Here is a tiny trained network, its code and every weight. The questions are about switching its units off for an input and a class, where a switched-off unit gives its printed mean instead of its output.

import numpy as np


def w(rows, s, z=0):
    codes = np.array(rows[::2]) - 128.0
    scale = np.full(codes.shape[1], s)
    scale[-1] = z or s
    return codes * scale


def norm(h):
    return h / np.sqrt((h * h).mean(-1, keepdims=True) + 1e-5)


def f(y):
    return y / 2 * (1 + np.tanh(0.7978845608 * (y + 0.044715 * y**3)))


def log_softmax(a):
    a = a - a.max(-1, keepdims=True)
    return a - np.log(np.exp(a).sum(-1, keepdims=True))


def net(x, mask):
    res = np.array(x, float).reshape(1, 3) / 4 @ E
    u = 0
    for l in range(2):
        y = f(norm(res) @ A[l][:, :-1].T + A[l][:, -1])
        res = res + np.where(mask[u : u + 14], y, B[l][:, -1]) @ B[l][:, :-1]
        u += 14
    return log_softmax(norm(res)[-1] @ U[:, :-1].T + U[:, -1])


A, B = {}, {}
E = w([
[125,118,115,72,232],'x0',
[92,67,74,149,116],'x1',
[128,3,178,144,127],'x2',
],0.0053)
A[0] = w([
[6,96,82,115,143,2],'L0N1',
[77,98,102,88,254,152],'L0N2',
[75,68,117,139,100,17],'L0N3',
[148,141,134,59,193,85],'L0N4',
[99,124,34,113,129,121],'L0N5',
[58,81,103,167,107,75],'L0N6',
[111,131,103,116,89,32],'L0N7',
[115,79,89,153,90,117],'L0N8',
[158,191,134,115,111,80],'L0N9',
[82,215,125,117,88,85],'L0N10',
[148,139,122,154,134,81],'L0N11',
[122,107,189,167,97,95],'L0N12',
[141,132,174,136,136,49],'L0N13',
[159,148,175,119,104,79],'L0N14',
],0.0068,0.0021)
B[0] = w([
[232,120,89,235,97,150],'L0N1',
[255,204,131,18,195,254],'L0N2',
[81,118,141,156,18,142],'L0N3',
[96,39,148,49,119,179],'L0N4',
[163,30,162,210,146,172],'L0N5',
[55,61,15,129,22,155],'L0N6',
[114,127,157,117,157,115],'L0N7',
[116,97,5,73,19,156],'L0N8',
[177,141,92,127,45,163],'L0N9',
[195,159,212,147,51,191],'L0N10',
[189,115,129,136,134,118],'L0N11',
[18,111,70,89,221,153],'L0N12',
[96,91,108,167,185,120],'L0N13',
[90,131,40,236,188,137],'L0N14',
],0.0036,0.0039)
A[1] = w([
[158,170,137,104,205,203],'L1N1',
[121,60,89,129,185,128],'L1N2',
[97,106,254,183,156,197],'L1N3',
[124,165,121,62,158,82],'L1N4',
[101,169,107,133,111,127],'L1N5',
[107,219,128,158,89,2],'L1N6',
[181,83,88,154,137,51],'L1N7',
[98,136,199,118,146,75],'L1N8',
[174,118,161,113,104,124],'L1N9',
[171,136,138,136,101,71],'L1N10',
[120,210,165,152,81,89],'L1N11',
[124,124,101,201,45,146],'L1N12',
[114,183,127,131,110,48],'L1N13',
[118,198,139,129,85,44],'L1N14',
],0.0083,0.0018)
B[1] = w([
[42,63,181,141,80,254],'L1N1',
[181,253,141,178,87,190],'L1N2',
[75,234,45,164,153,169],'L1N3',
[101,55,143,123,158,181],'L1N4',
[215,68,168,165,170,142],'L1N5',
[203,175,172,181,141,189],'L1N6',
[146,176,65,113,97,147],'L1N7',
[95,159,80,110,152,135],'L1N8',
[137,178,118,128,155,153],'L1N9',
[150,127,94,120,152,141],'L1N10',
[186,145,126,212,176,207],'L1N11',
[82,110,198,89,159,231],'L1N12',
[174,104,140,150,109,144],'L1N13',
[206,138,146,163,116,175],'L1N14',
],0.0054,0.0042)
U = w([
[13,224,92,179,190,5],'0',
[47,37,106,167,9,131],'1',
[229,108,10,95,106,16],'2',
[125,98,180,5,233,238],'3',
[237,204,209,227,131,218],'4',
],0.013,0.0019)

Each question gives the input, the list of numbers given to net, and the class t.
The units are the neurons (one row each of A and B). Each row of codes is followed by its name. A weight is (code - 128) times the scale printed after its matrix; where a second scale follows, it is the last column's (A, B and U).
mask holds one flag per neuron, layer by layer. A switched-off neuron (its flag False) gives its mean, the last column of its row in B, instead of its output. The means were averaged over made-up inputs and are rounded, as every weight is.
A unit's drop is (log p(t) with every unit on - log p(t) with that unit switched off) / (log p(t) with every unit on - log p(t) with every unit switched off).
The circuit of an input: a set's keep is (log p(t) with only the set's units on - log p(t) with every unit switched off) / (log p(t) with every unit on - log p(t) with every unit switched off). Starting from the 12 units with the biggest drops (on a tie, the unit counted first), units are removed one at a time, each time the one whose removal leaves the highest keep (on an exact tie, the one counted first), for as long as the keep stays at least 0.8.
circuit, biggest first: the units of the circuit, biggest drop first
most important unit: the unit with the biggest drop
top k neurons: the k neurons with the biggest drops, biggest first
top k neurons in layer l: the k neurons of layer l with the biggest drops, biggest first
drop when u is switched off: that unit's drop, to one decimal
input [0,3,-2], class 1: circuit, biggest first -> (L1N11)
input [1,5,-5], class 2: circuit, biggest first -> (L0N5, L1N11, L1N1)
input [4,6,5], class 2: top 2 neurons in layer 1 -> (L1N1, L1N2)
input [-7,-6,4], class 0: top 3 neurons -> (L1N3, L0N12, L0N2)
input [3,4,-5], class 3: top 2 neurons -> (L0N2, L1N1)
input [-1,3,-2], class 1: top 2 neurons in layer 0 -> (L0N2, L0N5)
input [1,-8,3], class 0: top 2 neurons -> (L1N3, L0N2)
input [-7,-8,6], class 0: top 2 neurons -> (L1N3, L0N12)
input [3,3,2], class 2: top 2 neurons -> (L0N1, L1N12)
input [1,7,-5], class 2: drop when L1N1 is switched off -> 0.7
input [1,-7,6], class 0: drop when L1N3 is switched off -> 0.4
input [-6,-8,5], class 0: drop when L1N3 is switched off -> 0.3
input [2,3,-1], class 2: drop when L0N2 is switched off -> 0.1
input [3,1,-8], class 4: most important unit -> L0N10
